Small tables with named rows and columns. After each table, cells are looked up by row and column.

lofes =
            seg  tumali   tegev     nov   dezot  pinoga     baz
bubuk    -23607     -99  -29917   34069  -51879   14687  -68491
toba     -13527  -97387   91419  -42351  -58769   22109  -63335
buremuk   44365  -37550    5675  -85879   49582  -82854   -7693

baz of bubuk: -68491
tumali of toba: -97387
nov of buremuk: -85879
dezot of toba: -58769
pinoga of buremuk: -82854
tegev of bubuk: -29917
dezot of bubuk: -51879
Which row has the largest pinoga? toba

naron:
,goruz,siz,verov,gemozu
pezig,2.93,3.25,1.32,2.42
fugi,6.09,4.80,7.39,6.95
til,2.93,3.27,1.32,2.60
gal,2.99,6.68,6.71,8.40
zega,5.51,5.20,7.52,7.05
guz,3.01,4.41,2.98,4.21
sem,4.69,6.57,8.54,5.93
bisen,6.52,9.22,6.77,5.49
let,8.93,1.13,3.43,5.29
volal,5.13,5.38,7.38,6.96
lemed,5.68,9.22,7.25,6.28

What is the siz of zega in naron? 5.20
What is the goruz of zega in naron? 5.51
What is the goruz of volal in naron? 5.13
What is the siz of fugi in naron? 4.80
What is the siz of pezig in naron? 3.25
What is the siz of lemed in naron? 9.22
What is the gemozu of guz in naron? 4.21
What is the siz of let in naron? 1.13
What is the verov of til in naron? 1.32
What is the goruz of sem in naron? 4.69
What is the siz of volal in naron? 5.38
What is the goruz of fugi in naron? 6.09
What is the siz of bisen in naron? 9.22
What is the goruz of let in naron? 8.93
What is the verov of sem in naron? 8.54
What is the verov of pezig in naron? 1.32
What is the verov of bisen in naron? 6.77
Row with the largest gemozu: gal

pifubu
columns: num, bam, parod, rila, mig, vebiz, mita, kinozo
gifek: [153, 59, 67, 155, 134, 216, 117, 185]
dozeso: [120, 167, 148, 41, 187, 112, 187, 112]
miz: [143, 68, 69, 147, 129, 212, 123, 174]
kupad: [176, 183, 40, 158, 35, 184, 138, 72]
vep: [93, 191, 122, 36, 187, 112, 205, 130]
dofofor: [94, 129, 80, 113, 132, 171, 164, 178]
mibulek: [195, 133, 123, 180, 171, 107, 128, 192]
lofedin: [72, 133, 148, 195, 119, 87, 81, 162]
fekureb: [207, 46, 194, 51, 134, 104, 39, 52]
zop: [85, 196, 110, 51, 173, 116, 208, 151]

mibulek, kinozo => 192
zop, parod => 110
fekureb, num => 207
dofofor, rila => 113
dozeso, kinozo => 112
vep, rila => 36
gifek, mig => 134
lofedin, num => 72
lofedin, mita => 81
Which row has the largest parod? fekureb

gobeson =
cols = misi, serat, nunumed
sor: [290, 625, 582]
fevagun: [802, 522, 187]
sepu: [641, 363, 421]
gol: [331, 213, 575]

What is the misi of fevagun in gobeson? 802
What is the nunumed of fevagun in gobeson? 187
What is the serat of sepu in gobeson? 363
What is the serat of sor in gobeson? 625
What is the nunumed of gol in gobeson? 575
What is the misi of sepu in gobeson? 641
What is the nunumed of sepu in gobeson? 421
What is the misi of gol in gobeson? 331
What is the misi of sor in gobeson? 290
What is the nunumed of sor in gobeson? 582
What is the serat of fevagun in gobeson? 522
What is the serat of gol in gobeson? 213

mup.tsv
	kozu	pasek	mus	kesod	boguzag	zop	fefemem
mizolu	153	86	108	88	103	114	95
pibu	82	167	102	100	111	77	141
mul	93	100	144	73	142	79	113
sefi	136	59	89	194	50	129	37
kud	89	110	127	73	158	86	135

mul, boguzag: 142
sefi, kesod: 194
mul, fefemem: 113
mizolu, mus: 108
pibu, fefemem: 141
pibu, zop: 77
sefi, zop: 129
kud, zop: 86
mul, kozu: 93
sefi, fefemem: 37
sefi, kozu: 136
mizolu, boguzag: 103
mul, kesod: 73
pibu, kozu: 82
kud, fefemem: 135
kud, pasek: 110
mul, zop: 79
pibu, boguzag: 111
kud, kesod: 73
pibu, pasek: 167

tuzi.csv
,nub,fadudol,rel,mem,ravireb
ras,7.15,2.87,6.29,5.45,5.69
zop,6.10,5.92,6.19,1.99,6.80
kezedim,4.43,5.62,5.05,6.22,5.24
sipu,4.03,7.41,6.97,2.79,8.40
beguni,5.81,4.16,6.06,3.67,6.51
kasoz,6.88,5.22,5.54,4.70,4.61
sikola,7.08,6.35,5.17,3.77,5.14
raza,5.19,6.46,5.09,3.22,6.64
rar,3.85,7.25,5.45,4.16,6.37
viremil,8.30,2.71,4.92,5.39,5.58
vor,4.45,6.49,6.14,5.20,7.30
nulabim,6.24,2.33,4.90,5.11,6.46

What is the ravireb of ras in tuzi? 5.69
What is the fadudol of zop in tuzi? 5.92
What is the nub of rar in tuzi? 3.85
What is the mem of nulabim in tuzi? 5.11
What is the rel of kasoz in tuzi? 5.54
What is the mem of zop in tuzi? 1.99
What is the mem of raza in tuzi? 3.22
What is the ravireb of rar in tuzi? 6.37
What is the fadudol of ras in tuzi? 2.87
What is the mem of sipu in tuzi? 2.79
What is the mem of beguni in tuzi? 3.67

gifuvog.tsv
	sapudu	bok	menesad	nof	nulisu	rez	siveke	rav
lelom	93	195	125	65	195	158	138	138
sabora	62	171	178	106	129	218	83	140
tigeval	231	117	140	241	96	85	177	158
gemuri	95	75	109	177	97	143	113	63
figaga	253	20	93	137	199	46	235	130
vere	75	230	119	87	175	160	124	131
lumi	184	251	164	116	185	132	172	222
foged	208	79	72	148	182	50	213	108

What is the sapudu of sabora in gifuvog? 62
What is the bok of figaga in gifuvog? 20
What is the rav of sabora in gifuvog? 140
What is the nulisu of gemuri in gifuvog? 97
What is the nof of tigeval in gifuvog? 241
What is the sapudu of tigeval in gifuvog? 231
What is the menesad of foged in gifuvog? 72
What is the menesad of lumi in gifuvog? 164
What is the rav of vere in gifuvog? 131

kek =
,panobiv,zag,pif,tem,tuz,pek,nuzev,nin
zagek,9.254,0.867,8.325,6.551,7.013,4.398,4.300,6.291
dufede,9.173,6.938,9.711,5.875,4.414,6.707,2.253,7.612
karami,7.271,6.844,9.269,4.306,4.139,4.168,4.116,7.280

tuz of karami: 4.139
nuzev of karami: 4.116
tuz of dufede: 4.414
zag of dufede: 6.938
tuz of zagek: 7.013
pif of karami: 9.269
pif of dufede: 9.711
zag of zagek: 0.867
nin of dufede: 7.612
zag of karami: 6.844
pif of zagek: 8.325
nin of zagek: 6.291
tem of zagek: 6.551
pek of karami: 4.168
nuzev of dufede: 2.253
tem of karami: 4.306
panobiv of dufede: 9.173
pek of dufede: 6.707

vub =
|  | vebav | fevi | tibe | rav | der | val |
|---|---|---|---|---|---|---|
| zomok | 110 | 134 | 126 | 130 | 137 | 130 |
| mel | 122 | 133 | 128 | 126 | 135 | 129 |
| gobafum | 94 | 121 | 127 | 177 | 117 | 137 |
| gilaku | 130 | 107 | 139 | 201 | 92 | 143 |
| rom | 122 | 137 | 126 | 117 | 141 | 127 |
| gem | 179 | 146 | 134 | 62 | 152 | 120 |
| zud | 168 | 129 | 138 | 117 | 125 | 129 |
| fusa | 93 | 140 | 120 | 120 | 149 | 128 |
| suzaso | 230 | 102 | 158 | 162 | 80 | 139 |
| lavadel | 105 | 132 | 126 | 138 | 135 | 131 |
| kod | 98 | 134 | 123 | 134 | 139 | 130 |
| bifepo | 140 | 136 | 131 | 112 | 138 | 127 |
| kosivu | 186 | 98 | 152 | 194 | 77 | 143 |
| golu | 125 | 130 | 130 | 134 | 130 | 131 |

What is the fevi of zud in vub? 129
What is the der of fusa in vub? 149
What is the vebav of rom in vub? 122
What is the fevi of gobafum in vub? 121
What is the val of zomok in vub? 130
What is the tibe of kosivu in vub? 152

